Below are the code and all the weights of a small trained network. Each question names an input and a target symbol and asks about switching units off, where a switched-off unit gives its printed mean instead of its output.

import numpy as np


def w(rows, s, z=0):
    codes = np.array(rows[::2]) - 128.0
    scale = np.full(codes.shape[1], s)
    scale[-1] = z or s
    return codes * scale


def norm(h):
    return h / np.sqrt((h * h).mean(-1, keepdims=True) + 1e-5)


def f(y):
    return np.maximum(y, 0)


def softmax(a):
    e = np.exp(a - a.max(-1, keepdims=True))
    return e / e.sum(-1, keepdims=True)


def log_softmax(a):
    a = a - a.max(-1, keepdims=True)
    return a - np.log(np.exp(a).sum(-1, keepdims=True))


def net(x, mask):
    ids = ['αβδεζημξπστφψω'.index(c) for c in x.split()]
    T = len(ids)
    res = E[ids] + P[:T]
    q, k, v = (norm(res) @ M[0].T for M in (Q, K, V))
    z = softmax(np.where(np.tri(T) > 0, q @ k.T / 2**0.5, -1e9)) @ v
    res = res + np.where(mask[0], z, O[0][:, -1]) @ O[0][:, :-1]
    y = f(norm(res) @ A[0][:, :-1].T + A[0][:, -1])
    res = res + np.where(mask[1:17], y, B[0][:, -1]) @ B[0][:, :-1]
    return log_softmax(norm(res)[-1] @ U[:, :-1].T + U[:, -1])


Q, K, V, O, A, B = {}, {}, {}, {}, {}, {}
E = w([
[152,76,167,124],'α',
[126,98,150,149],'β',
[159,102,135,118],'δ',
[148,124,140,106],'ε',
[150,125,141,111],'ζ',
[126,75,133,162],'η',
[145,114,126,129],'μ',
[161,69,153,121],'ξ',
[62,93,192,170],'π',
[140,101,123,134],'σ',
[140,90,124,137],'τ',
[60,92,122,253],'φ',
[136,95,122,145],'ψ',
[167,236,104,137],'ω',
],0.018)
P = w([
[90,192,87,103],'0',
[239,89,112,139],'1',
[125,240,251,100],'2',
[201,49,151,189],'3',
[111,132,207,75],'4',
[218,49,142,175],'5',
[111,206,235,101],'6',
[214,62,146,181],'7',
[112,138,206,78],'8',
[212,58,141,180],'9',
[109,174,203,92],'10',
[221,56,133,180],'11',
[97,66,185,76],'12',
],0.012)
Q[0] = w([
[181,115,108,236],'h1',
[5,151,129,82],'h1',
],0.011)
K[0] = w([
[35,142,30,60],'h1',
[183,207,254,187],'h1',
],0.0094)
V[0] = w([
[14,146,255,143],'h1',
[178,26,197,39],'h1',
],0.0074)
O[0] = w([
[94,28,168,19,131],'h1',
[132,191,249,146,253],'h1',
],0.019,0.0045)
A[0] = w([
[138,148,178,128,181],'n1',
[180,206,116,191,254],'n2',
[155,126,64,120,66],'n3',
[133,144,163,47,189],'n4',
[132,97,164,164,64],'n5',
[172,56,134,146,183],'n6',
[162,120,112,95,143],'n7',
[5,141,141,174,221],'n8',
[100,79,72,151,107],'n9',
[139,139,128,160,59],'n10',
[102,146,140,155,43],'n11',
[174,97,188,160,159],'n12',
[124,134,145,145,248],'n13',
[175,78,145,164,160],'n14',
[95,107,94,89,106],'n15',
[153,66,93,87,65],'n16',
],0.021,0.0049)
B[0] = w([
[165,146,102,45,236],'n1',
[86,34,80,153,219],'n2',
[139,205,151,132,157],'n3',
[35,87,94,183,218],'n4',
[127,171,162,84,172],'n5',
[120,202,103,138,192],'n6',
[79,111,165,165,143],'n7',
[254,90,99,115,166],'n8',
[178,190,159,47,165],'n9',
[181,74,179,187,141],'n10',
[214,110,146,89,134],'n11',
[106,211,115,145,252],'n12',
[105,61,47,131,195],'n13',
[101,151,147,90,194],'n14',
[195,117,249,172,144],'n15',
[91,88,116,147,165],'n16',
],0.0092,0.014)
U = w([
[126,172,234,115,143],'α',
[149,20,129,105,159],'β',
[93,60,132,246,227],'δ',
[131,186,95,142,49],'ε',
[138,150,106,133,43],'ζ',
[217,154,87,2,2],'η',
[144,124,84,119,115],'μ',
[185,112,216,242,87],'ξ',
[97,30,173,135,158],'π',
[150,113,100,126,111],'σ',
[171,100,124,151,139],'τ',
[201,64,144,73,168],'φ',
[168,119,91,115,128],'ψ',
[85,135,79,118,94],'ω',
],0.012,0.0051)

Each question gives the input, a string of symbols that net reads in full, and the target symbol t.
The units are the heads (2 rows each of Q, K, V and O) and the neurons (one row each of A and B). Each row of codes is followed by its name. A weight is (code - 128) times the scale printed after its matrix; where a second scale follows, it is the last column's (O, A, B and U).
mask holds one flag per unit, heads first, then neurons. A switched-off unit (its flag False) gives its mean, the last column of its rows in O or B, instead of its output. The means were averaged over made-up inputs and are rounded, as every weight is.
A unit's drop is (log p(t) with every unit on - log p(t) with that unit switched off) / (log p(t) with every unit on - log p(t) with every unit switched off).
The circuit of an input: a set's keep is (log p(t) with only the set's units on - log p(t) with every unit switched off) / (log p(t) with every unit on - log p(t) with every unit switched off). Starting from the 12 units with the biggest drops (on a tie, the unit counted first), units are removed one at a time, each time the one whose removal leaves the highest keep (on an exact tie, the one counted first), for as long as the keep stays at least 0.8.
units of the circuit, in order: the units of the circuit, biggest drop first
k most important neurons: the k neurons with the biggest drops, biggest first
drop of u: that unit's drop, to one decimal
input α δ β μ, target α: units of the circuit, in order -> (h1)
input η δ π σ β η α α, target η: units of the circuit, in order -> (n9; h1; n2)
input ε δ δ δ ψ π ω, target ω: 4 most important neurons -> (n2; n4; n1; n9)
input α φ η η α δ φ π, target α: units of the circuit, in order -> (h1; n2)
input η δ α β, target η: units of the circuit, in order -> (n9; h1)
input η μ δ, target δ: 2 most important neurons -> (n2; n9)
input η δ η δ α δ β α α τ, target η: 2 most important neurons -> (n9; n4)
input φ δ τ α, target φ: 2 most important neurons -> (n9; n4)
input ξ δ ζ α β δ ψ ζ, target ξ: units of the circuit, in order -> (h1; n2)
input π δ α ε ω β δ ξ α α β α, target π: 2 most important neurons -> (n1; n16)
input ξ α ε φ η ω μ σ δ δ, target ξ: 2 most important neurons -> (n2; n4)
input δ ξ α ω δ δ μ α π δ, target δ: 2 most important neurons -> (n2; n1)
input η ε η σ α ξ α α π α ξ ε η, target α: 2 most important neurons -> (n2; n12)
input δ π α α η δ ε ε, target δ: drop of n3 -> 0.0
input π ψ α α α ψ ψ α δ δ α μ, target π: drop of h1 -> 1.2
input φ β η η α ζ α δ η δ π, target π: drop of n4 -> 0.4
